Below are the code and all the weights of a small trained network. Each question names an input and a class and asks about switching units off, where a switched-off unit gives its printed mean instead of its output.

import numpy as np


def w(rows, s, z=0):
    codes = np.array(rows[::2]) - 128.0
    scale = np.full(codes.shape[1], s)
    scale[-1] = z or s
    return codes * scale


def f(y):
    return y / 2 * (1 + np.tanh(0.7978845608 * (y + 0.044715 * y**3)))


def log_softmax(a):
    a = a - a.max(-1, keepdims=True)
    return a - np.log(np.exp(a).sum(-1, keepdims=True))


def net(x, mask):
    res = np.array(x, float).reshape(1, 8) / 4 @ E
    y = f(res @ A[0][:, :-1].T + A[0][:, -1])
    res = res + np.where(mask, y, B[0][:, -1]) @ B[0][:, :-1]
    return log_softmax(res[-1] @ U[:, :-1].T + U[:, -1])


A, B = {}, {}
E = w([
[128,127,128,129,128,128,129],'x0',
[41,123,117,249,133,197,98],'x1',
[58,94,134,133,69,30,94],'x2',
[129,128,133,129,128,127,130],'x3',
[130,131,128,131,127,127,128],'x4',
[124,130,123,123,128,130,130],'x5',
[123,130,125,123,130,129,132],'x6',
[142,119,177,96,3,191,134],'x7',
],0.012)
A[0] = w([
[145,155,177,86,177,58,157,254],'neuron 0',
[138,150,121,119,140,103,132,116],'neuron 1',
[68,126,107,155,204,9,125,162],'neuron 2',
[207,134,150,78,171,181,150,204],'neuron 3',
[121,167,152,150,136,91,138,142],'neuron 4',
[174,135,127,145,228,143,116,214],'neuron 5',
[78,150,112,121,8,87,130,74],'neuron 6',
[136,145,123,99,13,113,174,129],'neuron 7',
[145,171,96,138,253,110,138,219],'neuron 8',
[143,161,113,99,36,232,134,113],'neuron 9',
[120,152,103,61,177,165,137,205],'neuron 10',
[223,145,129,48,142,107,155,224],'neuron 11',
[67,152,149,173,169,205,151,146],'neuron 12',
[123,113,123,95,108,40,153,168],'neuron 13',
[183,136,140,47,94,27,97,174],'neuron 14',
[28,137,149,186,106,87,117,106],'neuron 15',
[115,123,105,143,147,60,167,204],'neuron 16',
[191,103,144,140,179,225,128,245],'neuron 17',
],0.014,0.0056)
B[0] = w([
[171,88,63,98,93,48,112,217],'neuron 0',
[133,122,132,126,98,88,114,144],'neuron 1',
[143,202,126,21,159,175,33,248],'neuron 2',
[228,129,171,122,150,149,109,210],'neuron 3',
[129,120,106,121,159,163,123,143],'neuron 4',
[118,135,90,203,147,103,166,218],'neuron 5',
[93,44,159,192,96,112,141,213],'neuron 6',
[93,128,206,142,163,176,205,213],'neuron 7',
[95,102,108,242,181,84,169,252],'neuron 8',
[179,119,138,59,2,146,114,227],'neuron 9',
[143,149,148,168,139,92,141,180],'neuron 10',
[242,97,199,136,192,132,98,238],'neuron 11',
[69,204,84,138,95,170,124,219],'neuron 12',
[76,110,68,82,135,110,154,206],'neuron 13',
[24,155,104,46,147,114,227,249],'neuron 14',
[137,99,186,183,146,140,13,210],'neuron 15',
[147,101,65,92,143,130,97,188],'neuron 16',
[141,210,83,135,64,133,181,226],'neuron 17',
],0.03,0.017)
U = w([
[232,158,96,169,197,53,175,224],'0',
[100,126,76,35,181,90,112,129],'1',
[254,164,212,101,124,154,191,200],'2',
[66,52,189,88,131,117,204,74],'3',
[96,233,82,235,135,138,140,75],'4',
[133,157,132,127,164,168,10,233],'5',
[159,206,114,136,6,193,134,7],'6',
[69,54,183,222,55,164,78,52],'7',
],0.007,0.0018)

Each question gives the input, the list of numbers given to net, and the class t.
The units are the neurons (one row each of A and B). Each row of codes is followed by its name. A weight is (code - 128) times the scale printed after its matrix; where a second scale follows, it is the last column's (A, B and U).
mask holds one flag per neuron, in row order. A switched-off neuron (its flag False) gives its mean, the last column of its row in B, instead of its output. The means were averaged over made-up inputs and are rounded, as every weight is.
A unit's drop is (log p(t) with every unit on - log p(t) with that unit switched off) / (log p(t) with every unit on - log p(t) with every unit switched off).
The circuit of an input: a set's keep is (log p(t) with only the set's units on - log p(t) with every unit switched off) / (log p(t) with every unit on - log p(t) with every unit switched off). Starting from the 12 units with the biggest drops (on a tie, the unit counted first), units are removed one at a time, each time the one whose removal leaves the highest keep (on an exact tie, the one counted first), for as long as the keep stays at least 0.8.
units of the circuit, in order: the units of the circuit, biggest drop first
unit that matters most: the unit with the biggest drop
top k neurons: the k neurons with the biggest drops, biggest first
drop when u is switched off: that unit's drop, to one decimal
input [3,-4,0,1,2,7,-5,1], class 2: top 2 neurons	neuron 11; neuron 8
input [5,3,2,2,2,8,6,-5], class 5: units of the circuit, in order	neuron 2
input [4,1,0,0,-8,-6,0,5], class 6: top 3 neurons	neuron 11; neuron 8; neuron 9
input [-4,-6,2,6,-1,0,-4,-7], class 1: top 2 neurons	neuron 2; neuron 14
input [-8,-7,1,-1,8,5,-7,5], class 3: top 3 neurons	neuron 14; neuron 13; neuron 2
input [7,7,1,6,3,-3,-2,4], class 7: top 2 neurons	neuron 15; neuron 2
input [4,8,0,-2,-4,-4,-7,2], class 6: top 2 neurons	neuron 8; neuron 12
input [-6,1,-2,2,-1,6,3,6], class 6: top 2 neurons	neuron 11; neuron 9
input [-4,1,3,-6,8,5,8,-6], class 5: top 3 neurons	neuron 14; neuron 2; neuron 15
input [-8,2,8,3,-7,4,3,-1], class 5: top 2 neurons	neuron 2; neuron 15
input [-1,0,7,-3,-4,2,8,5], class 3: top 2 neurons	neuron 7; neuron 14
input [-2,0,4,-6,-3,-1,1,-1], class 1: top 2 neurons	neuron 11; neuron 3
input [-5,-8,3,-3,-5,8,-2,1], class 3: top 2 neurons	neuron 14; neuron 7
input [2,3,0,-5,-5,1,-2,4], class 6: unit that matters most	neuron 8
input [4,-2,1,8,7,2,2,8], class 3: top 2 neurons	neuron 6; neuron 2
input [-3,-7,7,3,-2,-8,-6,-6], class 1: drop when neuron 4 is switched off	0.0
input [2,8,7,4,3,-6,8,-2], class 5: drop when neuron 2 is switched off	0.1
input [5,7,3,-4,3,1,5,1], class 7: drop when neuron 2 is switched off	0.4
input [3,5,-6,-3,1,-8,2,1], class 6: drop when neuron 9 is switched off	0.5
input [0,8,4,0,7,-6,2,0], class 5: unit that matters most	neuron 8
